Below is a small trained network, with its code and all its weights. Each question gives an input and a class and asks what happens when units are switched off, that is, made to give their printed mean instead of their output.

import numpy as np


def w(rows, s, z=0):
    codes = np.array(rows[::2]) - 128.0
    scale = np.full(codes.shape[1], s)
    scale[-1] = z or s
    return codes * scale


def norm(h):
    return h / np.sqrt((h * h).mean(-1, keepdims=True) + 1e-5)


def f(y):
    return np.maximum(y, 0)


def log_softmax(a):
    a = a - a.max(-1, keepdims=True)
    return a - np.log(np.exp(a).sum(-1, keepdims=True))


def net(x, mask):
    res = np.array(x, float).reshape(1, 6) / 4 @ E
    u = 0
    for l in range(4):
        y = f(norm(res) @ A[l][:, :-1].T + A[l][:, -1])
        res = res + np.where(mask[u : u + 6], y, B[l][:, -1]) @ B[l][:, :-1]
        u += 6
    return log_softmax(norm(res)[-1] @ U[:, :-1].T + U[:, -1])


A, B = {}, {}
E = w([
[191,80,174,159,200],'x0',
[121,163,104,7,138],'x1',
[118,95,133,144,82],'x2',
[84,115,186,171,109],'x3',
[174,10,95,149,85],'x4',
[73,76,167,125,119],'x5',
],0.0014)
A[0] = w([
[163,83,225,91,165,88],'L0N1',
[48,97,207,213,42,140],'L0N2',
[58,65,71,95,18,2],'L0N3',
[118,193,141,41,43,165],'L0N4',
[209,48,92,4,164,144],'L0N5',
[139,141,20,76,154,123],'L0N6',
],0.0019,0.00097)
B[0] = w([
[202,177,168,157,164,179],'L0N1',
[189,84,177,150,138,247],'L0N2',
[155,191,92,80,117,188],'L0N3',
[105,212,126,132,206,253],'L0N4',
[134,90,252,159,56,246],'L0N5',
[117,100,175,187,52,211],'L0N6',
],0.0021,0.0013)
A[1] = w([
[166,170,3,141,134,2],'L1N1',
[64,105,152,183,120,15],'L1N2',
[54,56,88,73,86,79],'L1N3',
[144,116,170,121,232,193],'L1N4',
[140,124,150,152,99,79],'L1N5',
[115,13,61,159,94,142],'L1N6',
],0.0024,0.00064)
B[1] = w([
[125,86,88,244,88,172],'L1N1',
[250,54,164,113,70,173],'L1N2',
[126,240,104,24,187,193],'L1N3',
[89,135,27,129,50,248],'L1N4',
[131,100,109,90,135,160],'L1N5',
[139,154,109,15,190,224],'L1N6',
],0.0021,0.0012)
A[2] = w([
[173,127,139,232,159,253],'L2N1',
[218,158,44,138,107,158],'L2N2',
[124,129,119,89,3,166],'L2N3',
[75,142,116,147,84,168],'L2N4',
[74,117,99,95,97,152],'L2N5',
[83,218,129,130,203,102],'L2N6',
],0.0031,0.0012)
B[2] = w([
[41,132,116,87,102,254],'L2N1',
[97,130,132,187,152,207],'L2N2',
[125,168,83,170,172,222],'L2N3',
[190,98,125,152,133,181],'L2N4',
[160,163,120,138,134,184],'L2N5',
[111,175,120,5,177,250],'L2N6',
],0.0033,0.0019)
A[3] = w([
[183,174,78,115,147,90],'L3N1',
[193,71,194,141,102,166],'L3N2',
[192,28,135,108,154,99],'L3N3',
[109,95,86,65,1,255],'L3N4',
[102,107,215,159,93,116],'L3N5',
[99,226,164,94,135,178],'L3N6',
],0.0033,0.00087)
B[3] = w([
[44,78,175,155,122,179],'L3N1',
[65,72,151,124,138,184],'L3N2',
[66,89,253,182,102,183],'L3N3',
[111,190,169,130,215,182],'L3N4',
[201,38,210,107,135,174],'L3N5',
[155,131,123,17,248,254],'L3N6',
],0.0034,0.0029)
U = w([
[163,122,120,111,83,63],'0',
[163,132,140,108,91,63],'1',
[213,127,97,85,15,9],'2',
[112,33,207,162,102,165],'3',
[112,151,53,209,106,142],'4',
[107,201,116,36,192,169],'5',
[243,132,99,83,3,3],'6',
],0.013,0.012)

Each question gives the input, the list of numbers given to net, and the class t.
The units are the neurons (one row each of A and B). Each row of codes is followed by its name. A weight is (code - 128) times the scale printed after its matrix; where a second scale follows, it is the last column's (A, B and U).
mask holds one flag per neuron, layer by layer. A switched-off neuron (its flag False) gives its mean, the last column of its row in B, instead of its output. The means were averaged over made-up inputs and are rounded, as every weight is.
A unit's drop is (log p(t) with every unit on - log p(t) with that unit switched off) / (log p(t) with every unit on - log p(t) with every unit switched off).
The circuit of an input: a set's keep is (log p(t) with only the set's units on - log p(t) with every unit switched off) / (log p(t) with every unit on - log p(t) with every unit switched off). Starting from the 12 units with the biggest drops (on a tie, the unit counted first), units are removed one at a time, each time the one whose removal leaves the highest keep (on an exact tie, the one counted first), for as long as the keep stays at least 0.8.
units of the circuit, in order: the units of the circuit, biggest drop first
most important unit: the unit with the biggest drop
k most important neurons: the k neurons with the biggest drops, biggest first
k most important neurons of layer l: the k neurons of layer l with the biggest drops, biggest first
drop of u: that unit's drop, to one decimal
input [7,3,-6,6,3,-7], class 3: units of the circuit, in order -> [L2N6; L3N6]
input [1,-6,7,-8,-4,0], class 4: units of the circuit, in order -> [L2N6; L3N6; L3N3]
input [-5,1,5,5,0,8], class 5: most important unit -> L1N3
input [8,-7,8,-6,-5,-5], class 4: 2 most important neurons of layer 3 -> [L3N6; L3N3]
input [6,-4,-2,-8,0,-1], class 3: units of the circuit, in order -> [L3N6; L3N3]
input [-7,0,3,-7,6,0], class 4: units of the circuit, in order -> [L3N6; L2N3]
input [-1,1,-8,3,4,-7], class 4: 2 most important neurons -> [L2N6; L2N2]
input [-5,-6,7,-7,2,8], class 5: 2 most important neurons -> [L1N6; L3N4]
input [-6,-6,-7,-7,-2,-7], class 4: units of the circuit, in order -> [L1N1; L2N2; L1N6]
input [-5,0,5,0,4,-2], class 4: 2 most important neurons -> [L2N6; L3N6]
input [5,-5,-7,-6,-1,0], class 4: 2 most important neurons of layer 1 -> [L1N4; L1N3]
input [-3,3,5,-8,1,-3], class 4: 2 most important neurons -> [L2N6; L1N1]
input [-7,-4,-3,-2,8,-1], class 4: drop of L3N6 -> 0.2
input [6,5,-7,-4,2,-3], class 3: most important unit -> L2N6
input [-7,-2,-5,-4,8,-1], class 4: drop of L2N6 -> 0.1
input [3,8,2,1,3,-6], class 3: drop of L2N1 -> 0.5
